[[-33  -7  -2  -9  -7 -41 -16]
 [ 39 -19   0 -16 -35   2   4]
 [  6  26 -11 -30  12 -53  23]] => -41

[ -7 -11  49  13] => -7

[-11 -53 -14 -17] => -17

[[  2   9   7  -8  37  41]
 [  0  -7 -45  12  19 -20]] => -20

[-12 -15   4 -57  15  -1] => -15

[[ -8 -21 -21   8  11]
 [ 13  10  37   0   8]
 [-46 -22   3 -14  11]] => -22
---
[[-10 -28  26  19 -10  20]
 [  9  17  -8   3 -12  -3]
 [  6  41 -14  13  14  -3]] result: -3

[[ 17  -7   5  34]
 [  1 -37  38  50]] result: 34

[[ -4  -1  11  -1 -10]
 [ -7   9  -8 -14  -5]
 [ 40 -13  10  39 -11]] result: -5

[[-26 -38   5  55 -22  28]
 [ -8 -12   4  22  -8  13]
 [-12 -18   5  32 -12  18]] result: 13

[[ 17 -36 -14  -1   1   4 -38]
 [  1  16  10  41  30  15  -4]
 [ 24 -11  -1   7  39   8 -29]] result: -4

[[ 30  11  -6  13 -44  14  14]
 [ 19 -12 -17 -14  10  35 -17]
 [-27 -24  10  20   5 -26  30]] result: -17

[[  7 -21 -30  23  -5]
 [ 34  15  -3 -34  33]
 [ 17  53  15   2 -13]] result: 33

[[-14  52  -4 -13  26  -5  -4]
 [ -9  46   3 -23  25   0  -9]
 [-12  26  -3 -17  22  -6  -7]] result: -9
---
[[-0.11, -0.02, 0.06, -0.10, 0.02, 0.04, 0.11],
 [-0.12, 0.02, 0.06, -0.08, -0.01, -0.01, 0.16],
 [-0.13, 0.05, 0.06, -0.05, 0.08, -0.01, 0.13]] value 0.08

[199.5, -103.4, 65.4, -63.5, 54.3, 172.0, -132.7] value 54.3

[[-0.4, -13.4, -12.9, -10.3, 15.6],
 [1.5, -3.3, -3.8, -12.3, -2.9]] value -3.8

[1.534, -0.550, -1.527, -0.483] value -0.550

[[0.10, -0.01, -0.19, -0.22, 0.14, -0.17, -0.14],
 [0.15, -0.16, -0.16, 0.16, 0.00, 0.19, 0.01],
 [0.19, -0.01, -0.21, -0.22, -0.06, -0.12, -0.15]] value -0.06

[[0.02, 0.02, 0.05, 0.17, 0.05, 0.01, 0.03],
 [-0.14, -0.15, -0.18, 0.13, 0.07, -0.08, -0.02],
 [-0.12, -0.13, -0.17, 0.14, 0.08, 0.03, -0.01]] value 0.08

[1.2, -0.1, -0.4, -1.3, -1.8, -0.2, -1.3] value -1.8

[-14.67, 10.62, -17.88, -11.15] value 10.62
---
0	-10	1	-1	50	-38
2	-6	0	1	-51	-12
1	3	2	2	28	-25
Answer: 1

-3	-10	-33	-50
6	-8	-42	-48
6	-1	-35	-46
Answer: -8

8	40	-5	9
14	3	11	-7
24	0	2	12
Answer: 3

9	11	-20	-7	21
3	15	-30	-35	19
15	19	32	25	42
Answer: -30

-3	-2	-33	-2	0	-20	-4
-27	13	-24	21	32	23	-10
-2	8	-41	29	32	2	-4
Answer: 32

5	43	-47	2	-5	6	7
3	7	-24	4	19	-10	28
-8	43	-14	-9	16	34	15
Answer: 19

29	-5	9	-1
49	-15	11	3
19	4	9	-8
Answer: -15

-19	-19	-42	-47
8	4	19	8
-2	4	-1	-19
Answer: 4
---
[[-14 -54  33 -13]
 [ 29 -48 -20 -30]
 [-35 -10  48  29]] ⇒ -14, 29

[ 23  43   5  21 -28] ⇒ 23, -28

[14 -1 50 14 19] ⇒ 14, 19

[ -9  10 -48   2  -3 -37  14] ⇒ -9, 14

[[ 24   3   6 -11 -50]
 [-17  -5  -4   7  44]] ⇒ 24, 44

[[30 41 19 38 34]
 [19 30 22 22 39]] ⇒ 30, 39
---
[[24, 5, -22, -3, 9],
 [-32, 2, -8, -14, 0],
 [-3, 9, 45, -15, -1]] | 9

[[34, 4, -51, 3, -39, -29],
 [-1, -3, -9, 6, 2, 1],
 [29, 22, -46, 9, -28, -10]] | -29

[[16, -10, -31, -15, -10, 11],
 [-42, -27, -1, 30, 26, 12],
 [9, -24, -42, -5, -12, 21]] | 11

[[14, 17, -11, -16, 8],
 [0, 18, 2, -18, -2],
 [52, -20, -42, 11, 45]] | 8

[[-4, 10, -3, -23, -35, 36],
 [-52, 2, -16, 12, 24, -15],
 [-15, -15, 9, -38, -17, -1]] | 36

[[8, -11, 5, -9, 17, 29, 15],
 [5, 4, 9, 6, 13, 47, -6],
 [2, -3, -6, -10, 15, -4, 3]] | 15

[[49, 40, -37, -29],
 [-36, 33, -23, -24],
 [50, 8, -4, -9]] | -29
---
array([[89, 25, 46, 49, 15, 48, 54],
       [89, 42, 45, 53, 11, 32, 43],
       [85, 72, 81, 57, 22, 10, 29]]) ans = 89

array([51, 72, 94, 24, 34]) ans = 51

array([128, 432, 541, 926, 443, 263, 720]) ans = 128

array([58, 64, 67, 60,  4, 98, 34]) ans = 58

array([[-242, -241,  520, -870],
       [-145, -213,  171,  -44]]) ans = -242

array([123, 645, 757, 366]) ans = 123
---
[[5644 9176 5288 5494 3165 4556 9900]
 [6923 9065 7830 3221 2701 6643 5738]]	7830

[[95 44 30 85]
 [74 62 23 64]
 [81 78 55 75]]	55

[-772  617 -239 -230]	-239

[-44  45 -47 -27 -14]	-47

[ 7 71 60 81]	60

[[213 177 537 468 273 802 561]
 [338 585 245 454 382 278 532]]	245

[[39 21 54 41  4 61 96]
 [55 25 49 42  7 51 91]]	49

[8163 9630 1139 1702 9540 2446]	1139
---
[[-41 -13  24  12  -3  -9   3]
 [ 27  11   6   9 -43   1  34]]
3

[[-17 -42   4  35   2]
 [-10  -2  22  26  14]
 [-10 -35 -27  -6  -1]]
2

[-5 49 -7 -2 34]
34

[-3 42 30 19]
19

[-6  2 19  9  0 51]
51

[[-33  36  39  -8  -8  44]
 [ 40 -45 -43  18   4 -56]]
44

[ 42  22 -10  37  -4]
-4
---
[-37  21  -1   8 -26 -48] ==> 21

[-11 -21 -40  -7 -32] ==> -11

[[ 30   7  15  20]
 [ -6  17  -1   5]
 [-49  37  37  50]] ==> 5

[[-43  -1   2  10  42]
 [-30   5  32  15  13]] ==> -30

[[ 30  10 -12  49]
 [-30  -7  50 -28]] ==> 49

[[-17   4  54  11 -32   0]
 [-10   4 -35  21  25 -38]
 [  8  -3 -40  -3   7 -21]] ==> -3

[[ 40  44 -35 -23]
 [  8  31 -29   4]] ==> -23
---
5  8  3  2  3
3  7  4  6  7
7  4  2  9  2
ans = 5

 619   210  -615  -561 ans = 619

138   63   35   66   87  226 ans = 138

2  7  4  2  2 ans = 2

 880  -638  -535  -549 ans = 880

 -12   959   -30  -886 ans = -12

89  56  10  76  28  12  62 ans = 89

3030  4787  7911  4586 ans = 3030
---
24,41,25,50,17
25,20,25,16,24
25,20,25,19,26
⇒ 25, 50

-2,-8,-9,8,6,36,9
26,14,16,8,15,-42,-4
5,-5,56,-10,-21,32,24
⇒ 8, 56

-34,-5,-1,9,-13,-22,-1
0,-6,12,-2,15,20,7
5,16,-7,-9,6,44,-6
⇒ -2, 44

45,-18,17,52,0 ⇒ 17, 52

-10,20,-18,-26,-36,26,-22
-39,2,-47,-36,-24,-37,-22
2,12,-23,15,24,22,-15
⇒ -36, 26

-13,-35,-10,-16,28,-50,34
12,-31,-1,5,-10,-36,7
-46,14,-17,-36,17,-1,-46
⇒ 5, 34

-4,7,-32,-48,-12 ⇒ -32, 7

13,-12,-7,-11,-6
2,-19,1,-33,54
10,14,-19,24,16
⇒ 1, 54

-39,-17,32,8,29,16,18
-20,-30,1,33,-12,8,3
12,-42,5,12,23,21,-27
⇒ 33, 33

-11,-10,5,16,8
-5,-46,-5,2,25
-11,-5,8,18,1
⇒ -5, 25
